Below is a small trained network, with its code and all its weights. Each question gives an input and a class and asks what happens when units are switched off, that is, made to give their printed mean instead of their output.

import numpy as np


def w(rows, s, z=0):
    codes = np.array(rows[::2]) - 128.0
    scale = np.full(codes.shape[1], s)
    scale[-1] = z or s
    return codes * scale


def f(y):
    return np.maximum(y, 0)


def log_softmax(a):
    a = a - a.max(-1, keepdims=True)
    return a - np.log(np.exp(a).sum(-1, keepdims=True))


def net(x, mask):
    res = np.array(x, float).reshape(1, 7) / 4 @ E
    y = f(res @ A[0][:, :-1].T + A[0][:, -1])
    res = res + np.where(mask, y, B[0][:, -1]) @ B[0][:, :-1]
    return log_softmax(res[-1] @ U[:, :-1].T + U[:, -1])


A, B = {}, {}
E = w([
[128,203,161,82,75,169,175,90,95,112],'x0',
[65,178,118,144,164,195,41,41,54,168],'x1',
[248,165,113,101,153,143,77,98,155,153],'x2',
[119,181,170,95,202,53,141,97,80,168],'x3',
[125,133,118,132,125,128,139,128,138,139],'x4',
[133,93,162,111,156,148,116,138,96,108],'x5',
[121,101,177,121,62,125,88,142,139,217],'x6',
],0.011)
A[0] = w([
[118,140,182,69,90,172,155,118,122,108,98],'N1',
[254,153,89,54,174,173,58,139,169,142,39],'N2',
[116,160,49,169,167,169,106,77,94,101,92],'N3',
[150,135,148,115,66,172,159,72,130,97,37],'N4',
[96,71,112,162,150,91,114,129,121,144,145],'N5',
[121,84,82,157,208,98,60,179,158,168,5],'N6',
[209,134,150,108,138,90,209,197,157,72,160],'N7',
[130,106,163,110,89,151,103,154,125,221,60],'N8',
[116,180,102,163,141,204,79,100,78,109,37],'N9',
[149,102,128,80,186,206,130,87,154,166,128],'N10',
[134,157,94,169,148,144,137,120,126,58,151],'N11',
[44,163,177,96,161,68,120,127,180,131,142],'N12',
[108,145,168,59,100,167,183,139,137,124,44],'N13',
[119,69,113,155,192,107,67,126,182,140,26],'N14',
[174,106,101,119,92,155,97,108,136,105,72],'N15',
[202,164,171,124,102,163,150,87,119,119,99],'N16',
[125,126,129,216,154,214,75,76,94,157,57],'N17',
[49,136,127,156,148,106,159,133,115,60,195],'N18',
[155,64,97,188,190,89,97,132,159,150,141],'N19',
[60,141,147,141,126,124,138,204,97,125,130],'N20',
[90,132,165,157,128,165,112,74,83,166,47],'N21',
[106,120,195,133,64,108,99,141,131,201,78],'N22',
[188,89,112,182,174,106,94,84,155,143,101],'N23',
[128,149,138,36,106,191,179,88,141,136,99],'N24',
[117,181,95,135,220,75,199,96,116,78,118],'N25',
[138,119,63,146,149,165,144,89,152,62,90],'N26',
[125,170,133,148,180,164,63,113,110,150,68],'N27',
[88,158,100,137,153,133,94,67,100,131,85],'N28',
[174,165,148,90,197,74,131,91,138,188,131],'N29',
[73,160,154,136,121,129,74,95,133,111,137],'N30',
[174,69,165,80,83,51,157,177,157,94,181],'N31',
[220,127,168,55,120,59,205,172,145,129,111],'N32',
[163,161,181,107,83,160,167,121,109,95,77],'N33',
[100,85,89,135,76,170,132,127,135,123,101],'N34',
[156,171,150,115,138,70,147,111,73,155,73],'N35',
[129,123,225,161,77,122,101,116,149,187,60],'N36',
[120,131,167,112,98,110,106,159,129,193,125],'N37',
[128,88,154,154,138,116,71,153,130,95,132],'N38',
[158,106,81,148,87,206,129,94,168,128,87],'N39',
[132,92,52,112,78,231,91,131,149,82,127],'N40',
[91,127,164,88,170,43,146,80,119,172,117],'N41',
[194,157,110,94,126,103,79,58,161,89,42],'N42',
[165,221,202,108,75,166,172,96,79,98,50],'N43',
[136,112,130,149,77,190,102,148,169,110,64],'N44',
[74,126,139,120,70,80,100,142,119,168,132],'N45',
[69,159,142,196,189,210,100,121,152,193,58],'N46',
[25,76,129,140,87,154,126,118,172,77,119],'N47',
[196,166,104,99,133,171,76,155,164,147,2],'N48',
],0.0087,0.0012)
B[0] = w([
[103,160,88,106,74,85,130,151,121,158,176],'N1',
[72,153,164,89,48,228,172,54,156,81,249],'N2',
[161,128,104,169,139,131,112,173,180,119,200],'N3',
[123,146,69,92,154,34,152,136,99,141,173],'N4',
[34,151,63,79,48,119,175,136,100,128,171],'N5',
[98,174,44,90,112,66,151,157,69,160,199],'N6',
[145,160,136,210,214,139,125,200,201,172,244],'N7',
[204,120,71,133,160,186,3,186,65,21,188],'N8',
[153,166,137,193,155,109,141,164,134,167,207],'N9',
[116,146,130,169,66,157,148,136,117,110,175],'N10',
[233,91,114,126,155,182,61,167,37,71,172],'N11',
[112,77,169,81,165,138,123,28,92,164,188],'N12',
[102,153,106,114,65,100,156,185,110,157,172],'N13',
[94,142,41,78,92,76,156,172,113,165,185],'N14',
[91,74,201,136,148,128,171,68,149,168,172],'N15',
[72,193,98,62,62,126,171,147,157,95,187],'N16',
[132,156,133,192,160,110,131,154,174,178,211],'N17',
[97,133,130,118,62,234,119,123,158,44,187],'N18',
[63,161,73,68,98,95,163,163,103,145,200],'N19',
[92,118,172,106,26,199,179,77,148,122,177],'N20',
[116,134,141,207,98,105,145,172,161,154,199],'N21',
[181,100,77,108,137,198,22,159,141,53,197],'N22',
[82,178,111,39,46,153,149,169,137,129,187],'N23',
[93,135,47,83,123,93,141,198,90,156,184],'N24',
[210,74,115,112,180,179,68,113,58,58,212],'N25',
[179,80,112,92,170,133,70,120,92,43,178],'N26',
[134,132,162,186,158,120,117,149,174,157,201],'N27',
[136,149,135,168,141,101,137,134,141,113,200],'N28',
[127,94,228,100,174,136,143,64,92,139,219],'N29',
[90,151,124,175,119,123,147,144,146,128,178],'N30',
[125,171,187,214,134,139,130,189,192,149,239],'N31',
[113,132,151,213,128,130,140,132,155,145,249],'N32',
[123,171,79,115,114,57,144,168,109,151,179],'N33',
[168,85,190,76,154,100,173,50,98,166,168],'N34',
[158,59,146,113,182,88,156,100,102,152,193],'N35',
[219,110,59,121,168,174,104,185,76,17,189],'N36',
[215,122,151,123,169,200,89,171,88,60,181],'N37',
[125,161,76,144,117,74,157,123,119,158,160],'N38',
[147,68,171,95,161,106,138,88,101,151,188],'N39',
[197,65,206,93,192,5,117,54,78,201,206],'N40',
[159,55,203,56,194,86,174,73,114,187,214],'N41',
[64,117,127,123,101,170,162,130,158,85,195],'N42',
[95,150,78,103,117,30,122,155,103,128,214],'N43',
[169,47,129,121,211,59,158,94,117,163,181],'N44',
[145,122,148,135,145,200,126,137,100,79,179],'N45',
[128,153,134,211,124,130,148,154,174,141,200],'N46',
[95,112,170,80,121,169,205,51,154,153,184],'N47',
[72,128,201,78,93,221,170,52,140,121,195],'N48',
],0.0056,0.012)
U = w([
[154,180,156,254,150,101,148,176,194,177,90],'0',
[188,51,199,56,180,51,149,62,100,196,65],'1',
[89,204,17,34,93,46,156,178,111,159,88],'2',
[243,118,74,109,157,185,82,162,97,26,119],'3',
[63,149,183,79,68,206,178,81,160,111,254],'4',
],0.01,0.0029)

Each question gives the input, the list of numbers given to net, and the class t.
The units are the neurons (one row each of A and B). Each row of codes is followed by its name. A weight is (code - 128) times the scale printed after its matrix; where a second scale follows, it is the last column's (A, B and U).
mask holds one flag per neuron, in row order. A switched-off neuron (its flag False) gives its mean, the last column of its row in B, instead of its output. The means were averaged over made-up inputs and are rounded, as every weight is.
A unit's drop is (log p(t) with every unit on - log p(t) with that unit switched off) / (log p(t) with every unit on - log p(t) with every unit switched off).
The circuit of an input: a set's keep is (log p(t) with only the set's units on - log p(t) with every unit switched off) / (log p(t) with every unit on - log p(t) with every unit switched off). Starting from the 12 units with the biggest drops (on a tie, the unit counted first), units are removed one at a time, each time the one whose removal leaves the highest keep (on an exact tie, the one counted first), for as long as the keep stays at least 0.8.
circuit, biggest first: the units of the circuit, biggest drop first
unit that matters most: the unit with the biggest drop
k most important neurons: the k neurons with the biggest drops, biggest first
drop when u is switched off: that unit's drop, to one decimal
input [4,-6,-4,3,-1,7,6], class 0: unit that matters most => N31
input [4,6,-1,6,-1,-7,3], class 0: 3 most important neurons => (N21 N46 N40)
input [-7,-4,3,-6,3,-3,4], class 2: circuit, biggest first => (N19 N6)
input [0,7,-3,1,2,5,7], class 0: 4 most important neurons => (N21 N17 N46 N25)
input [-5,6,-8,6,8,-6,-6], class 4: 3 most important neurons => (N18 N20 N7)
input [-7,-1,-4,-7,-2,-1,3], class 1: 3 most important neurons => (N40 N34 N44)
input [6,5,-5,-6,2,-7,4], class 1: circuit, biggest first => (N40 N34)
input [6,5,-3,-7,8,3,-8], class 3: 4 most important neurons => (N11 N18 N26 N41)
input [7,4,-6,6,-8,4,-8], class 3: 2 most important neurons => (N25 N18)
input [-7,6,-5,1,-5,8,2], class 2: 2 most important neurons => (N5 N6)
input [-8,7,-2,-4,-4,-4,0], class 2: 4 most important neurons => (N6 N14 N5 N19)
input [7,-5,8,-7,-6,-2,-3], class 4: 3 most important neurons => (N2 N48 N16)
input [5,6,3,2,5,2,6], class 0: 2 most important neurons => (N21 N17)
input [-7,-4,-2,1,-3,-1,-6], class 2: circuit, biggest first => (N19)
input [2,-7,8,-2,-3,-1,-2], class 4: 2 most important neurons => (N2 N48)
input [7,5,-4,-7,-8,-5,1], class 1: 2 most important neurons => (N40 N34)
input [-1,0,-4,-7,-8,6,-7], class 1: 2 most important neurons => (N40 N47)
input [-3,1,-1,-1,-1,-6,-3], class 2: 4 most important neurons => (N8 N22 N36 N37)
input [-1,-3,8,-8,-3,-4,6], class 1: 2 most important neurons => (N40 N44)
input [4,6,2,-3,-4,1,-6], class 0: unit that matters most => N9
input [-1,5,7,5,-2,-5,-2], class 4: drop when N8 is switched off => 0.0
input [-4,4,2,4,5,7,-2], class 0: drop when N34 is switched off => 0.1
input [3,1,5,4,-2,-4,0], class 4: drop when N16 is switched off => 0.2
input [-6,7,0,-8,1,6,8], class 1: drop when N31 is switched off => 0.5
